Rows near named flat spaces through zero (a row that begins with a name and a colon came from that space)
q63_q135: [-121   49   55  302  162 -437 -163  141   20  143 -181  127 -131   69
 -154 -185  139   78  178 -111]
q337_q62: [ 422   59  -33  497  -41 -217 -190 -438  -68 -214   14 -195 -175  199
  244  113  106 -196 -101  165]
q95_q491: [  23 -227  -64 -295  212  171   40 -338  -43  141 -160  -18  142    8
  -47 -155  -41   17   78  -64]
q339_q254: [-111  117  -45 -249   53  -24   89  310  -70   82    1 -106  150  -78
  -72   -8 -229    2  -79   88]
q339_q254: [ 106 -396   -3   19  -25  195  116 -240   86 -115   27  -49   64  101
  -18  -58 -171  -80   -1 -121]
q337_q62: [  25 -279  276  202 -111 -140   10  241   42  164  -70  230   69  -35
  -64  145   80   82  -98   84]
q63_q135: [ 323  224   84   66 -254   22  124 -273  -35  -55 -283   71   62  -14
  159  107  112  161  -27  -78]
q63_q135: [  67 -175  160  245 -108 -205  -12  -94    6   14 -174  -14  -26   34
  -58  -52   43   44   57 -112]
q63_q135: [  61  443 -133 -174    8  157   64   56 -100 -139 -104  126  -73   -1
  232  -37   62  116  136 -101]
q95_q491: [  76  -92 -127 -140  148  264  129 -448  103  136  -84   85   27 -205
  -37  -36  -28   62  -62  -25]
q95_q491: [-128   59   51  -87  -98  -82  -93  401 -104   22  129   31  -70 -115
   18  136   37  -70  -41  127]
q339_q254: [-342  280   12 -194   72  -79   53  562  -51  102   30  232 -105   13
 -107   -2    5   83  130  -90]
q339_q254: [  16 -116  -26   -1   42  -26  120  -98   30  -61 -167   74   22   57
 -150 -250 -118   87  151 -306]
q337_q62: [-215  -49  115 -176   98  138   55  -21 -140   72  -89  219  -23   58
  -34  -37   37  125  101  -81]
q95_q491: [-163  178   51  -77 -121  -83 -121  416 -104  -18   94   -9   21  -42
   54  104   34   -7  -24  135]
q63_q135: [-394    3   -4 -157 -168  111    5  166  173   52  360  -87 -183   45
 -159  217   69 -182   30  -49]
q337_q62: [ 179  -96  -34   90  -79   34  -13 -157  148   45  100    7    7  -40
    0  162   71  -96 -140   96]
q337_q62: [-85 -55 228  32  34  54  74 194 -73  57  65 -73  79  65  93 110   4  71
 -92 196]
q337_q62: [-128   60  -21 -159    7   29   36   10   89  144 -124  175 -114   10
  -52  -29  175   55  227 -230]
q63_q135: [-151  107  -72 -309   55  140   52  316   71   90  169  173   -9 -107
  -93   13  101   34   46  -44]
q95_q491: [  83 -214   27 -303  270   27   25  170 -102  122  -67  120  156   -7
  -73 -233   79   83  121  -60]
q95_q491: [ -86  241   26  -25 -130   37  -23  185   48   80 -113   89    7  -67
  169  141  107   97   41   51]
q337_q62: [   0  -52  -68  301 -156 -326 -194 -197  -46 -202  135  -84 -113  122
 -261  -20 -127 -200  -97  -57]
q339_q254: [-365  145   18  -58    4 -263 -250  256 -103  224  229  -62  -97 -198
 -218  191   61 -126 -179  303]
q63_q135: [-231  222  -19    3  -50 -128 -156  346  -70 -100  137  123 -153   48
  -43  -22  113   -9  120  -62]
q339_q254: [-109  -31   -3 -148    8  252   15   29   -9  -57  132  203  -22  -15
   20   22   72   48   22  -29]
q337_q62: [  -6 -103   93 -100   61    2   97  -22  -14  109 -161    1   16   75
  -10  -71   47   59  140 -128]
q63_q135: [  17 -286   60  -49  106   86  134 -127   76  137   50 -211   16  -31
  -37   25  -73  -83  -55   57]
q339_q254: [  58  -30  169  411 -124 -251 -130  -46  -11   25 -115  -39  -38  133
  108  164   52  -30  -72  150]
q337_q62: [ -64  136  -14 -395   35   67  -66  527 -161  153 -117    3  -49  -87
  352  127  111  -68  187  121]
q337_q62: [-156   94  -24 -119  -16   32  167   48   37  135 -277  -14  178 -127
  -60  -53 -290  151  -21  -52]
q339_q254: [ -62 -211   38   22   74 -111 -164   24 -113   -3  129 -111   55  -55
 -112  -69  -34  -77  -89  145]
q95_q491: [ -45 -140   64  -35   72  -23   36 -205  -43  144 -181  -45   -7   43
  -24  -14  -34   -5   54  -35]
q337_q62: [ -89  212 -238 -234   31   19   22  118   90   34  -23    9  -75   23
  -22  -32  -60  -93  152 -158]
q63_q135: [  19 -133   57   -2  -62   86  -80 -111  -21  -32  260 -109   42   -5
  -19  152   62 -107 -186  207]
q339_q254: [ 382 -229  115  367   36 -147  -73 -203  -89 -115 -117  -93  124   65
  141  -65  -25   16 -126  154]
q339_q254: [ 110  -10   10   29   75  131   84  -70  -14 -108  -88  254  -26   26
   56 -147   79  159  112 -173]
q337_q62: [ -59  118  -40 -158   -6  -24  -11  519  -67   15  170 -234   66   52
  166  203 -192 -195 -114  284]
q63_q135: [  79 -131  154  -18  -37  115   94   78  -48  -41   -1   70  161  -30
   26  -16   -3  138  -75   41]
q339_q254: [ -37  -88  -13  -18    2  -83  -53   84  -47   -7  -42 -302  201    4
   15  -60 -241  -60  -72  135]
q339_q254: [ -83 -258  265  278  -60  -24 -240  -57 -175   32  -64 -254  135   60
  323  203  -39  -46 -166  457]
q63_q135: [-322  118 -161 -421 -126  195   44  475   19 -104  314  -39 -185  -66
  -28   73  -77 -190  139 -139]
q337_q62: [  89  411 -392   16  -47  -57 -232  248   92 -183   93  125 -174 -216
  156  -54   85  -90   94  -36]
q95_q491: [ -69  -31   62  149  -28 -140  -46    7    5  105 -237   63   17   83
   39   41  -67   23   43    1]
q339_q254: [  44 -177   83   -1  107  -94    6  130 -152   -6  -16  -19  133  -16
  -75 -100 -153   22  -93   93]
q339_q254: [ 125 -189   25  417  -12 -139  -60 -356  108 -116 -167  109 -154  119
  -31 -183  101   42  169 -265]
q95_q491: [ -95 -146  261  235  129  -31   64  124  -61  101  149  -95  116  134
    9  192 -138   14 -293  381]
q95_q491: [ 166  270  -54   -3 -119   38    9   56   13 -147  -72  276 -167   65
  148   -8  264   81  206 -238]
q95_q491: [-121   54  131 -142   18  112   50  252  -66  159  -41   46  151   20
  140  192  -35   71  -97  234]
q63_q135: [  12 -224  -39  -75  228   87  178  -48  173  217 -220  148  167  -75
 -120 -183 -135  144   49 -122]
q63_q135: [-173  286    8 -225   99 -138   74  609  -33  138   24  197  -79  -96
 -118  -57  104  110  128  -93]
q95_q491: [  17  -83  -17 -210   38  164  128 -119   29  113 -191  -36  160   80
   68   11 -124   20   42  -35]
q95_q491: [ -64   16   71  -91   18  -76  -66  157 -155  103 -269  241   44  136
   89   33    4   53  118  -18]
q337_q62: [  61 -119  114  116  -38   -7  -23  123   22  -12  275  -98   17  100
   27  212   39 -128 -191  242]
q63_q135: [  26  -30  127  211  155  -62   97  -34   30   85 -248   49  133   95
   41 -123  -61  207   22    1]
q95_q491: [ -86   26  -84 -244 -228  293   50  -33   96  -22  181 -295   22  -44
  166  279  -98 -196  -90  130]
[  44 -359   97  332   66 -196   32 -123    6  -55   62 -192   12  240
 -145  -17 -275 -164 -129   52]	q95_q491
[-159  -27  -77  135  -38 -115  -18 -143   59  -55 -216   99 -208   68
  -89 -177  -62   -1  268 -360]	q63_q135
[  26   57   34 -374   10  376  359 -185    4   51 -293  100   14   38
  136  -71   14  194  243 -322]	q339_q254
[  75  -93  139  150   39  -99   19  -73  -39  -23  -75  280 -191  129
  -67  -89  246   86  175 -233]	q339_q254
[ 181 -163  -60 -204  144  218  366   25  221  170  -96 -111  341  -13
  -38  -26 -319   57 -136   22]	q337_q62
[ -30 -166   37   90  -10  -37  -18   -2  -23  -21   30  -89   61  156
   -4   78 -189 -117  -91  101]	q95_q491
[-365  153   33  -43  -65  -92 -222  279  -65   14   85   -1   14   27
  -34   25   62   15   51   86]	q339_q254
[  36   48   36  410 -250 -177 -330  -12   66 -126  404   89 -259   -3
    0  325  319 -204 -193  231]	q337_q62
[ 118 -155   31  477   25 -156 -212 -183   36 -129  -47  -24  -70   61
  126  -90   77  -12   21   55]	q339_q254
[  23  112  -41  336 -159 -215 -318  233  -72 -335  272  136 -181  165
   45   45  125 -140   -2   39]	q95_q491
[-103 -181  126  291    6 -280  -83 -282  -43   35 -409 -151  -17   89
  -49 -262  -58   96  224 -213]	q339_q254
[  28 -291  174  334  -96 -188 -271 -305  -60  -84   97  112  -94   32
 -162  -48  284   -3  -18  -15]	q63_q135
[ 183 -290   -3 -139   97  292  125 -240   60   57   11   48  256 -107
   -5  -18  -86   68 -171  103]	q63_q135
[ 121  -62   -1  162  -28   14  160 -133  225    9  -71 -165   45   51
   12  -39  -65   23   18 -100]	q95_q491
[  64   30  -50  105   29   30   99 -234  199   14   90  -38  -48  157
  -89   37   44  -42  -13  -83]	q337_q62
[ 206 -101 -127    8   85 -115  135  -29  117  -41 -139 -118  125   51
 -133 -263 -201   -3   80 -224]	q337_q62
[ 145   -7    6   16 -260   40 -188 -204 -205 -300  146  109  -80  -55
   21   44  148  -54  -61  -17]	q63_q135
[-137 -167   -4  194    9 -244 -258   -7   14    9  187 -110 -118   -5
 -167  -18   69 -168  -23   74]	q339_q254
[-261   76   38 -202  202   24  193  268  -19  144   56  148 -109  -58
 -204  -88  -27  101   79 -126]	q63_q135
[-117 -254   81  145  -23 -208 -320  -78  -90   31  188 -261    6  -20
  -87   50   59 -187 -121  257]	q339_q254

Rows near named flat spaces through zero
q238q192: [ -69  209   36  -88  144   24  -27   24   96  -65  -94 -125 -189 -118
   78  -68  -33 -143 -161 -217]
q845q862: [ -10   96  106  -64  100   92 -103   -2   32  -22   38   95 -117 -165
   84  160  -92    6  105   47]
q271q800: [ -41  226 -351 -272 -127   14 -276  157 -179 -151 -175  -38 -229 -195
   38  -17  -88  -22  -26 -212]
q238q192: [  50   -4   42  -75 -289   43   35   15   -3  -68  -93  222   68  -63
  -28 -126   72   24  -13   56]
q845q862: [  49   74 -157 -201 -362   -1   70  170   25  -48 -144  216  173  -39
  -10 -188  -90  -39  -20 -181]
q238q192: [ -48    1  115   64   16 -222  215  -13  112  146  171 -123  193  191
  111 -367  206   36   25   12]
q418q311: [ -46 -113  -66 -222 -166  219  -98   42 -142 -202 -283  239  -62  -59
  104  132    6  135  -26    2]
q238q192: [  28   81  -90  146  481 -235  131  -20  123  115  441 -449  103  137
  -38  180 -161 -158   68   15]
q845q862: [  47   73  138  405  230   -7   63 -179   40  122   93  -88   38   72
 -175  145 -187 -257  -33  141]
q238q192: [  30   54    3   29  112  130 -223  -63  -86  -84   -7  -81 -280 -168
  -95  279   -8   24  -23   89]
q418q311: [ -56  149   40  181 -159   -9  133  -18 -107  122 -146   41  213  276
  129 -356  108   -3  -10   17]
q271q800: [  18   -4  176 -188   20  -62 -156  -41   69  -50   98   -7 -291 -308
    4  108  138  190   52  122]
q664q419: [ -29   62 -153   51  -60  -79    7   10  -56  -18  -11  -53   64   64
  -44 -169  -13 -139  -49  -50]
q418q311: [-136  -91   65 -476 -232  168  -88  199  217 -121   -8   -9  -18 -166
    9  154  133  438  -61 -130]
q271q800: [ 113  -88   89   76  272 -142  -34  -76  -23  108  126 -186 -253  -45
   36   60  146   85   55   33]
q664q419: [-210 -203   11  149  223  257 -283  -48  -31   48  -90  -37 -162    1
  -95  344 -142   60   -6  -52]
q845q862: [  48  -80 -101  -49    1 -185   -5    1  -47   23  -78 -221 -158    5
  -70  -75  127   91 -136 -114]
q418q311: [ 205 -207  -93 -134 -205 -147  184   88  -37    4  103  218  180   57
   89 -221  161   64  162   27]
q418q311: [  26  215  -23   99 -188  -56   -7   75   77  176   48 -238   74   59
 -216  -85   23  105  -87  -86]
q288q842: [  47 -184   83   78   35   85   26   -8  109   47  167   19   77   20
 -125  158   18   58   50   66]
q418q311: [  37    9  -55   58   43  -96    8 -188 -186 -200  -60   49  -53  -47
  -32  104  -67 -176  -41  292]
q845q862: [-136  276  -78 -437 -227  380 -395  167 -205 -268 -364  259 -362 -305
  309    3  103  200   33 -139]
q288q842: [ 250  -63 -116 -370 -162 -150  288  214  181  -96  274  -32  201  -16
   49 -123  180  106   38 -109]
q418q311: [-110 -161  142   55  155   27  144 -121    3 -103   -6   87   56  137
  212 -211  193 -114  -35   84]
q845q862: [-174  121  166  114  305  274 -431 -217  -60 -168   17   43 -379 -358
 -122  604 -278 -104   48  317]
q271q800: [ -92  107 -282 -114  -51   67 -281   84  -99  -84  -69 -155 -116 -123
 -188  319 -235   58  -46  -65]
q845q862: [ -62  121 -123  -63   59   45  -85  128  -22   78  -84  -16  -25    9
  109    0 -156  -12   54 -232]
q271q800: [  11 -115  205    3  187 -133  112  -41  232   93  190 -103  -28  -53
  -16    7   47   18   -8  -21]
q271q800: [ -97   19   65  344  157   99  -33 -197 -117    0  -53  182   97   81
  -23  128 -266 -299   69  234]
q271q800: [  19  -62  -53  -65    8  -12  115   86  -15   24  -58    8   41  137
  188 -261  162   10  -10 -192]
q664q419: [ -62  -45  170  -61  -42  182 -205   76   93   95 -149   94 -308 -173
   61 -165  203  131  -37 -274]
q664q419: [-101  230  -76  -99 -185  -68 -210   55 -106   44 -134 -171 -174  -72
  -11 -134  113  209  -55  -60]
q288q842: [-162  118  -25  -39  -56  -59   44   38  109    0   69  -12  202   34
    0 -101 -130  -85   -1  -19]
q288q842: [-260 -216  115   62  -40  323 -173   21  114   39  -98  203   59    5
  -70  128  -98   64    6  -81]
q271q800: [ -21  107   14 -189 -161  116  -58   47  -40 -149  -80  166  -41 -114
  121  -69   83   44   20   31]
q271q800: [ -28  -65  -46   24   73  -74  -46  -64 -201    3 -128   31  -99   66
  164  -78   71   41   58   57]
q238q192: [  31  375   50    8 -108   13   30   87   98   62   49 -122    0  -23
   16 -269  104  -58  -68 -136]
q418q311: [  14  -68  126  -37 -391   64  134  -31 -103  -55 -336  284   85  105
  117 -374  284  118 -107   40]
q238q192: [-259  209 -125  -99   29  148 -364  158  -77  149 -400  -74 -277  -93
   88   80 -257  130  -51 -426]
q288q842: [-116 -222  -14 -136    9  168  -53    2  -17 -148 -129   86  -17    3
   37  178    1  106  -57   -4]
q418q311: [  50  -84   84  140  196 -132   60  -66  108  103  280 -114   23   12
  -71   29   19  -62   79   90]
q845q862: [  23 -118   72   99    1  -35  253  -14   99   77  276  -96  398  277
  -45   93   42  141   85  221]
q271q800: [ 148   59   -9   90   99 -135   40  -29  -30   75  102 -150  -92    4
  -26  -43   78  -30   10   12]
q288q842: [  64   15  196  356  181  -59  132 -149  234  115  418 -167  173   41
 -296  129  -72 -206    6  231]
q238q192: [-155 -179  -18   31   -1   95  -23  -44 -129  -30 -288  228   36  109
  147  -57  -74  -40   -5  -42]
q238q192: [  46   35  -15  -75    5 -114   62  -57   43 -142  195  -65   54  -83
  -82   97   -9  -56   -2  206]
q418q311: [-166   18  165  -85  124  226  -77  103  127  114 -340   99 -178  -47
  205  -15 -109   52  -91 -419]
q288q842: [  -5 -239  211  277  213  -24   21 -270  -28  -33  190  117    2    8
  -53  112   49 -137  102  400]
q845q862: [  -4   35 -104   58  227 -155  -88   -7  -16   96  -48 -191 -207  -61
  -39   39 -150 -119  -53 -193]
q271q800: [ 180  -31  129  102  382  -88  -47  -94    4  107   -2  -52 -359 -180
   34  216 -110  -99   41  -62]
q418q311: [ -32  -42   89   55   25  110   -2   66  151   96   14  -48  -50   26
  -14 -180  148  -11  -81 -238]
q845q862: [ -30  -38  170   87  228    9 -200 -175   87  -38  126  -41 -239 -294
 -229  474 -226  -49   14  233]
q664q419: [  53  -86   64  -76   95   33   68  -15   -6  -25 -113  130  -11  -30
   96  222 -158   31   35   13]
q845q862: [  56   31  -26   34 -139  -75  245  -24   32  -81   22  -21  233  151
  -40 -206   88 -121 -123   55]
q664q419: [ 120   50  -49   49  135   -6   89   42   98   38  227 -219   87   53
 -128  224  -85  -11   -1    1]
q238q192: [  71 -211 -143 -157    9    1  192   63  -44 -147    8  124  171  130
  159  -48   50  -43   32  -35]
q664q419: [ 229 -269  -12   36  144 -138  114  -55  -62   56   80   30  -10   25
  -26  246  -55   67  116  118]
q845q862: [ -54  -54  -40  -17  122   -5 -175 -105  -70 -111  152  -50  -57 -134
 -135  461 -188   63  105  317]
q288q842: [  22 -158    4 -185 -113  -37 -131  -97  -96 -222  -63  183 -185 -256
  -50  150   41   61   12  227]
q664q419: [ -75   59   53   36  154   93   -5  -51 -115  -41 -149  165  -46   43
  271  -67  -47 -124   66    2]
q288q842: [ -23  -90  144 -129  -54  166 -133  -10   14  -91 -104  165 -210 -181
   57   44  138  123   -7    6]
q418q311: [ 353 -455   35   50  155 -373  286    4  251  184  450 -133   64   -2
 -220   -2  139    6   81  -30]
q271q800: [-173 -106  -81   46 -113  100  151  -15 -162  -60 -241  197  335  338
  201 -155  -34  -19   -2   48]
q664q419: [  70   87 -147 -132 -127 -164  119   18  -39 -108   22  -70  137   13
  -55   45  -80   -2  -42   96]
q288q842: [  33  264   88 -195   29  -46 -183  -84  -36 -182 -115  -43 -391 -385
  -13  201  -60    2  -93  108]
q845q862: [ -97  -69  -56  -93 -239  184   -6  128  -44  -11 -119  139  147  151
  123 -220  180  157   17 -114]
q238q192: [  99 -140  120   17 -219  -22  316 -114   93 -184   96  135  322   95
 -130  -40  112  -67 -106  303]
q288q842: [ -98 -108   35 -115  136   28   50  -83 -142 -174 -138   43  -60   88
  288  -35  154   59  -21  102]
q288q842: [ -44   53  -42 -187    3   29 -104   44 -178  -42 -247   60 -181  -32
  261  -17   52  170   39  -70]
q238q192: [  57  119   37  -23 -122  -41  -95   41  105   85   42  -33  -70 -184
 -199  113 -115   57   -4  -27]
q664q419: [ -88 -119 -107    4 -167   35  -95   93   -3  117 -104   88   96   44
  -98    3 -122   91   36 -136]
q418q311: [ -30  169   -2   29   26 -163  114   48  113  107  175 -177  136   89
   28 -227   36  -54    7  -67]
q664q419: [ 102   93  164   78   78 -142  133 -152  -27  -66  160  -44  -44   -6
   95 -187  248  -81   14  258]
q664q419: [  90    0  112  153   40 -291  158 -233 -182  -14   27   60   23   74
  120 -191  136  -77   77  377]
q288q842: [-188  136  196   25  116  117 -100  -61  -25   10 -147   86 -141  -29
  245 -129   55   -7   16  -11]
q271q800: [  83 -163  157 -187  152 -103  -50  -23   22   33    1  -97 -306 -156
   98  172  168  316   31   14]
q238q192: [ -21  -34  -64   -5   73   10  -82   77    2  128    7 -165  -45   51
  -34  142  -42  174   24 -121]
q664q419: [ -20   57  -76   51  -15  -13   -4   16  112   13  238 -303  161   51
 -305  302 -117   91  -61  115]
[ 137 -404  371   51 -166 -156  367  -21  420  189  245  106  259   50
 -184 -227  255  124  -42    7]	q845q862
[  56   25  -79   28  255 -250   93   -9   19   76   91 -173  -54   24
   67  -72  -78 -155    9 -115]	q845q862
[  89  230 -118 -267 -145  -53  141  235  110  -16   41  -37   81   -6
  167 -335  111  -19  -19 -308]	q238q192
[  -6  160   59   47   86  -15 -119  -40   27   21   69 -137 -171 -126
  -68   60    1  -18  -22   28]	q238q192
[  -3  130 -156 -202 -302  127  122  257    4   21 -137  -36  233  216
  125 -231  131  207  -63 -277]	q238q192
[  61  -58  189   77    3  -87    8  -57  113  150   67  -32  -51  -79
 -132  106  -11  123   19   73]	q418q311
[ -15 -192  224  -27 -124   72  -19 -129  -28  -98   17  239   -9  -75
   28   37  193  161   79  324]	q418q311
[  81 -282  199  270  146  -56  328 -193   54   -6   41  387  242  138
  106 -202  -52 -404   72  155]	q664q419
[  94   21  -41  231  167    2  -76  -24 -196  225  -80 -124 -104  148
   30  152  -59  114  101   -8]	q288q842
[ 161    7 -106 -158 -140   23  216  184   77  -18   37   55  184   98
   91 -189   92   -9   -4 -211]	q238q192
[  76  263   -3 -126  -88 -143   58   34  -63  -23 -199   14 -158  -84
  191 -350  109  -79  -84 -156]	q664q419
[   6 -102 -187 -419 -142  -47  135  214  130 -175   54  -57  102   -4
   91 -162  160   97  -90 -248]	q418q311
[ 196  -43  -55   92 -113 -144   92   36   -5  154   36   -8   59   43
 -125  -76    3   13   32  -48]	q418q311
[-186   -8  108  248  102   84 -289 -236 -179  -11 -217  108 -238 -114
  -82  179 -156  -94  -12  219]	q288q842
[  19  119  -12  -74 -136  -36   54   86  108   21   76  -84   79   -8
  -58 -118   59   37  -48  -78]	q288q842
[   7 -105   -9  -16  -33   24   43   62   88   58  135  -15  150   61
  -67   93  -21  103   63    5]	q288q842
[ -78  -76  -27  366  -34   69  -86 -128  -85   96   49    1  163  148
 -264  143 -143  -79   31  219]	q271q800
[ 146 -115  -19   82   48  -90   96  -56   -3  -12  136   12   37   11
  -79   20   24 -100   33  100]	q288q842
[ -71 -126  -14  -13 -139  139 -165    3  -58  -31  -57  179  -16  -63
  -61   81   -7   87   68   69]	q845q862
[-193  198  -32   82  121  249 -328  -30  -27  -70  126 -189 -113  -94
 -153  370 -128   34   14  142]	q418q311
[ -58  186   72  195  120  -24  -56  -84  -72  129   -4 -224  -46  100
  -16   81  -21   77  -10  104]	q288q842
[  84  -62 -153  -10  -71 -216  130  -14 -122   -6  100 -110  164  160
   -8  -55   81   84   49  156]	q288q842
[  58  -58   15   20  -49   75  -78   28   32   53  -50   45  -82  -85
 -124  124  -59   44  -12  -71]	q271q800
[  25 -204  155  107  180 -137  126  -66  123  147  315  -85  138  101
  -13   88   58  114  151  177]	q418q311
[ 166 -259  204  239  462  -70  222 -161   95   83  455   -4  147  116
   50  295  -43  -93  251  324]	q288q842
[ -62  -79 -143  -37 -112   57  -61   93   -4    7  -60   75   66   25
  -44  -66  -55  -26    0 -152]	q664q419
[  97    1  -26  -69  -19 -166  137  -92  -97 -170   -9   72  -13  -26
  104 -173  118 -141  -28  147]	q664q419
